Here is a tiny trained network, its code and every weight. The questions are about switching its units off for an input and a target symbol, where a switched-off unit gives its printed mean instead of its output.

import numpy as np


def w(rows, s, z=0):
    codes = np.array(rows[::2]) - 128.0
    scale = np.full(codes.shape[1], s)
    scale[-1] = z or s
    return codes * scale


def norm(h):
    return h / np.sqrt((h * h).mean(-1, keepdims=True) + 1e-5)


def f(y):
    return y / 2 * (1 + np.tanh(0.7978845608 * (y + 0.044715 * y**3)))


def softmax(a):
    e = np.exp(a - a.max(-1, keepdims=True))
    return e / e.sum(-1, keepdims=True)


def log_softmax(a):
    a = a - a.max(-1, keepdims=True)
    return a - np.log(np.exp(a).sum(-1, keepdims=True))


def net(x, mask):
    ids = ['ΘΠΩαγεζημτφψ'.index(c) for c in x.split()]
    T = len(ids)
    res = E[ids] + P[:T]
    r = norm(res)
    for j in range(2):
        rows = slice(4 * j, 4 * j + 4)
        q, k, v = (r @ M[0][rows].T for M in (Q, K, V))
        z = softmax(np.where(np.tri(T) > 0, q @ k.T / 4**0.5, -1e9)) @ v
        o = O[0][rows]
        res = res + np.where(mask[j], z, o[:, -1]) @ o[:, :-1]
    y = f(norm(res) @ A[0][:, :-1].T + A[0][:, -1])
    res = res + np.where(mask[2:10], y, B[0][:, -1]) @ B[0][:, :-1]
    return log_softmax(norm(res)[-1] @ U[:, :-1].T + U[:, -1])


Q, K, V, O, A, B = {}, {}, {}, {}, {}, {}
E = w([
[153,91,136,94,254],'Θ',
[250,142,139,172,141],'Π',
[159,111,159,196,52],'Ω',
[141,138,118,116,105],'α',
[155,127,135,105,104],'γ',
[75,146,143,113,86],'ε',
[111,167,90,130,132],'ζ',
[140,186,141,127,166],'η',
[108,121,222,153,174],'μ',
[141,163,116,116,82],'τ',
[137,107,179,117,135],'φ',
[145,117,123,117,110],'ψ',
],0.0073)
P = w([
[44,6,45,210,236],'0',
[97,197,144,38,220],'1',
[113,184,159,34,207],'2',
[120,175,169,42,203],'3',
[123,177,167,47,192],'4',
[125,170,167,52,187],'5',
[128,160,162,59,189],'6',
[138,165,170,61,181],'7',
[133,159,155,72,179],'8',
[139,148,162,76,177],'9',
],0.0014)
Q[0] = w([
[64,116,211,204,125],'H0',
[24,201,120,203,230],'H0',
[94,201,111,212,195],'H0',
[206,69,134,64,74],'H0',
[191,99,115,57,45],'H1',
[197,126,61,42,22],'H1',
[73,174,113,129,183],'H1',
[50,119,85,192,255],'H1',
],0.0065)
K[0] = w([
[157,169,243,95,63],'H0',
[131,221,166,57,134],'H0',
[83,195,182,118,119],'H0',
[130,53,112,159,152],'H0',
[68,27,84,171,136],'H1',
[115,27,37,200,137],'H1',
[181,116,186,57,112],'H1',
[180,181,152,3,112],'H1',
],0.0063)
V[0] = w([
[90,206,102,125,130],'H0',
[149,61,99,239,181],'H0',
[203,229,187,70,118],'H0',
[1,162,93,109,212],'H0',
[54,162,163,202,165],'H1',
[175,253,104,143,86],'H1',
[59,201,129,120,80],'H1',
[199,207,243,176,217],'H1',
],0.0029)
O[0] = w([
[160,90,107,149,157,154],'H0',
[150,196,119,155,84,156],'H0',
[121,128,129,105,212,102],'H0',
[179,44,90,140,105,255],'H0',
[87,139,201,83,84,49],'H1',
[173,162,4,107,111,65],'H1',
[32,149,86,67,119,27],'H1',
[162,165,141,62,161,60],'H1',
],0.0036,0.00092)
A[0] = w([
[73,126,71,19,202,199],'N0',
[140,125,180,47,253,97],'N1',
[173,44,13,143,163,187],'N2',
[48,223,134,87,42,155],'N3',
[200,171,210,155,98,251],'N4',
[127,131,108,177,116,82],'N5',
[61,178,139,167,228,130],'N6',
[110,52,141,222,141,195],'N7',
],0.004,0.0024)
B[0] = w([
[39,131,79,207,83,219],'N0',
[165,167,168,71,4,195],'N1',
[145,125,178,116,187,181],'N2',
[166,31,168,93,179,150],'N3',
[73,129,77,151,183,252],'N4',
[153,129,225,53,82,113],'N5',
[107,57,117,98,133,148],'N6',
[122,193,126,29,158,152],'N7',
],0.004,0.0033)
U = w([
[142,54,156,63,241,54],'Θ',
[253,149,119,170,201,7],'Π',
[86,159,208,254,93,181],'Ω',
[117,163,75,56,29,133],'α',
[210,5,76,73,123,182],'γ',
[10,32,143,88,88,78],'ε',
[58,100,22,156,144,192],'ζ',
[140,254,91,71,145,76],'η',
[62,125,225,81,177,99],'μ',
[179,89,103,162,29,117],'τ',
[98,145,209,46,70,69],'φ',
[87,163,126,161,236,122],'ψ',
],0.0086,0.0019)

Each question gives the input, a string of symbols that net reads in full, and the target symbol t.
The units are the heads (4 rows each of Q, K, V and O) and the neurons (one row each of A and B). Each row of codes is followed by its name. A weight is (code - 128) times the scale printed after its matrix; where a second scale follows, it is the last column's (O, A, B and U).
mask holds one flag per unit, heads first, then neurons. A switched-off unit (its flag False) gives its mean, the last column of its rows in O or B, instead of its output. The means were averaged over made-up inputs and are rounded, as every weight is.
A unit's drop is (log p(t) with every unit on - log p(t) with that unit switched off) / (log p(t) with every unit on - log p(t) with every unit switched off).
The circuit of an input: a set's keep is (log p(t) with only the set's units on - log p(t) with every unit switched off) / (log p(t) with every unit on - log p(t) with every unit switched off). Starting from all 10 units, units are removed one at a time, each time the one whose removal leaves the highest keep (on an exact tie, the one counted first), for as long as the keep stays at least 0.8.
units of the circuit, in order: the units of the circuit, biggest drop first
most important unit: the unit with the biggest drop
k most important neurons: the k neurons with the biggest drops, biggest first
heads that matter: for each layer, one digit per head in row order, 1 if its drop is at least 0.15 and else 0, layers parted by /
input ψ ψ Π φ, target φ: 2 most important neurons	[N1 N2]
input Ω μ Π φ μ ζ ψ τ ψ, target Θ: heads that matter	10
input α ψ Θ ζ ψ ψ α τ, target τ: units of the circuit, in order	[H1 N3]
input Ω η η Π α, target Θ: most important unit	N3
input ζ μ Ω α, target γ: heads that matter	11
input Ω Θ Θ τ, target Θ: units of the circuit, in order	[N3 N1]
input γ ψ ψ τ, target ψ: 2 most important neurons	[N4 N1]
input α ψ τ τ, target τ: 2 most important neurons	[N3 N0]
input α ζ ψ γ γ γ γ, target τ: units of the circuit, in order	[H0 H1]
input ψ ε ψ μ ζ ζ ψ Θ τ, target Ω: 2 most important neurons	[N1 N4]
input Π η γ, target η: heads that matter	11
input φ ψ η ψ ψ, target μ: heads that matter	01
input ζ ψ γ α Θ ψ α, target γ: 2 most important neurons	[N0 N1]
input ψ φ γ, target Ω: units of the circuit, in order	[H1]
input τ η ψ, target ζ: heads that matter	01
input μ η ψ τ, target φ: 3 most important neurons	[N3 N2 N7]
input τ ζ ψ ψ ζ ζ ψ τ η ψ, target ζ: heads that matter	11
input α ζ ε μ α γ η ψ ζ α, target τ: units of the circuit, in order	[H1 N0]
input Θ γ ψ ζ ψ ψ ζ ε γ, target Π: 2 most important neurons	[N0 N4]
input ε ψ γ, target ε: units of the circuit, in order	[H1]
